Here is a tiny trained network, its code and every weight. The questions are about switching its units off for an input and a class, where a switched-off unit gives its printed mean instead of its output.

import numpy as np


def w(rows, s, z=0):
    codes = np.array(rows[::2]) - 128.0
    scale = np.full(codes.shape[1], s)
    scale[-1] = z or s
    return codes * scale


def norm(h):
    return h / np.sqrt((h * h).mean(-1, keepdims=True) + 1e-5)


def f(y):
    return np.maximum(y, 0)


def log_softmax(a):
    a = a - a.max(-1, keepdims=True)
    return a - np.log(np.exp(a).sum(-1, keepdims=True))


def net(x, mask):
    res = np.array(x, float).reshape(1, 5) / 4 @ E
    u = 0
    for l in range(2):
        y = f(norm(res) @ A[l][:, :-1].T + A[l][:, -1])
        res = res + np.where(mask[u : u + 10], y, B[l][:, -1]) @ B[l][:, :-1]
        u += 10
    return log_softmax(norm(res)[-1] @ U[:, :-1].T + U[:, -1])


A, B = {}, {}
E = w([
[127,104,125,129,48,88,76],'x0',
[110,182,19,195,120,123,131],'x1',
[51,228,158,98,161,144,1],'x2',
[123,126,125,125,129,125,132],'x3',
[118,111,119,121,134,140,136],'x4',
],0.0087)
A[0] = w([
[130,79,131,162,12,153,119,116],'0.n1',
[125,132,230,43,120,91,123,49],'0.n2',
[84,88,94,80,51,116,33,150],'0.n3',
[108,125,72,151,137,68,91,5],'0.n4',
[59,198,125,76,157,212,31,153],'0.n5',
[129,142,122,125,177,159,166,47],'0.n6',
[168,68,208,97,148,144,117,33],'0.n7',
[169,74,93,121,137,102,189,158],'0.n8',
[106,172,16,187,119,130,123,34],'0.n9',
[86,188,169,127,234,166,196,64],'0.n10',
],0.011,0.0028)
B[0] = w([
[200,167,182,116,188,100,155,184],'0.n1',
[120,79,64,122,114,169,101,194],'0.n2',
[172,188,143,104,247,88,162,193],'0.n3',
[103,46,130,144,135,123,83,152],'0.n4',
[99,107,138,159,99,135,194,245],'0.n5',
[192,196,128,97,160,81,68,160],'0.n6',
[135,111,82,129,72,128,56,190],'0.n7',
[74,167,167,116,115,130,144,217],'0.n8',
[158,46,118,79,84,157,54,199],'0.n9',
[200,142,164,121,188,83,131,203],'0.n10',
],0.011)
A[1] = w([
[138,132,11,199,113,169,113,83],'1.n1',
[106,121,158,108,86,148,239,77],'1.n2',
[50,105,151,184,128,113,156,6],'1.n3',
[112,74,113,66,100,152,105,66],'1.n4',
[133,53,68,74,78,198,74,45],'1.n5',
[145,136,135,131,45,164,184,49],'1.n6',
[144,162,129,117,52,75,172,119],'1.n7',
[160,127,203,136,101,211,141,142],'1.n8',
[146,110,63,191,76,153,89,52],'1.n9',
[34,153,144,117,138,184,123,23],'1.n10',
],0.011,0.002)
B[1] = w([
[159,60,160,81,60,216,83,158],'1.n1',
[74,200,88,200,116,124,76,204],'1.n2',
[13,241,75,178,127,125,222,153],'1.n3',
[143,85,103,156,166,179,6,204],'1.n4',
[144,54,104,122,39,195,108,254],'1.n5',
[19,164,169,205,179,133,245,167],'1.n6',
[5,173,130,131,137,113,149,173],'1.n7',
[102,176,24,126,61,143,113,176],'1.n8',
[136,117,182,47,68,152,86,171],'1.n9',
[2,157,103,208,81,102,192,152],'1.n10',
],0.0073,0.0081)
U = w([
[152,47,96,105,42,213,74,195],'0',
[29,200,119,200,80,112,201,163],'1',
[244,176,156,84,189,50,155,2],'2',
],0.011,0.00058)

Each question gives the input, the list of numbers given to net, and the class t.
The units are the neurons (one row each of A and B). Each row of codes is followed by its name. A weight is (code - 128) times the scale printed after its matrix; where a second scale follows, it is the last column's (A, B and U).
mask holds one flag per neuron, layer by layer. A switched-off neuron (its flag False) gives its mean, the last column of its row in B, instead of its output. The means were averaged over made-up inputs and are rounded, as every weight is.
A unit's drop is (log p(t) with every unit on - log p(t) with that unit switched off) / (log p(t) with every unit on - log p(t) with every unit switched off).
The circuit of an input: a set's keep is (log p(t) with only the set's units on - log p(t) with every unit switched off) / (log p(t) with every unit on - log p(t) with every unit switched off). Starting from the 12 units with the biggest drops (on a tie, the unit counted first), units are removed one at a time, each time the one whose removal leaves the highest keep (on an exact tie, the one counted first), for as long as the keep stays at least 0.8.
circuit, biggest first: the units of the circuit, biggest drop first
unit that matters most: the unit with the biggest drop
k most important neurons: the k neurons with the biggest drops, biggest first
k most important neurons of layer l: the k neurons of layer l with the biggest drops, biggest first
drop when u is switched off: that unit's drop, to one decimal
input [2,7,3,8,-8], class 0: unit that matters most	0.n9
input [7,2,8,8,-5], class 1: 3 most important neurons of layer 0	(0.n5; 0.n10; 0.n1)
input [0,-4,-5,6,-3], class 1: circuit, biggest first	(0.n9; 0.n8)
input [-6,-4,5,5,-2], class 2: 3 most important neurons of layer 0	(0.n10; 0.n8; 0.n9)
input [-5,6,2,6,4], class 0: 3 most important neurons of layer 0	(0.n9; 0.n3; 0.n1)
input [-3,8,8,-6,-1], class 0: 2 most important neurons	(0.n9; 0.n8)
input [-7,0,-7,4,-1], class 1: 2 most important neurons	(0.n8; 0.n3)
input [7,-5,7,-4,-8], class 1: 2 most important neurons of layer 0	(0.n10; 0.n9)
input [-4,5,-1,7,-3], class 0: 2 most important neurons	(0.n9; 0.n3)
input [6,1,6,8,6], class 1: 2 most important neurons	(0.n5; 0.n10)
input [0,6,6,-5,-5], class 0: 2 most important neurons of layer 0	(0.n9; 0.n8)
input [-4,5,0,7,2], class 0: 3 most important neurons	(0.n9; 0.n3; 0.n1)
input [5,1,4,-8,7], class 2: 2 most important neurons of layer 0	(0.n3; 0.n8)
input [-1,-4,5,-6,-2], class 1: unit that matters most	0.n5
input [1,8,5,-5,-6], class 0: drop when 0.n9 is switched off	1.9
input [2,2,5,3,4], class 1: drop when 0.n5 is switched off	1.8
input [1,8,4,-5,-1], class 0: drop when 0.n9 is switched off	1.1
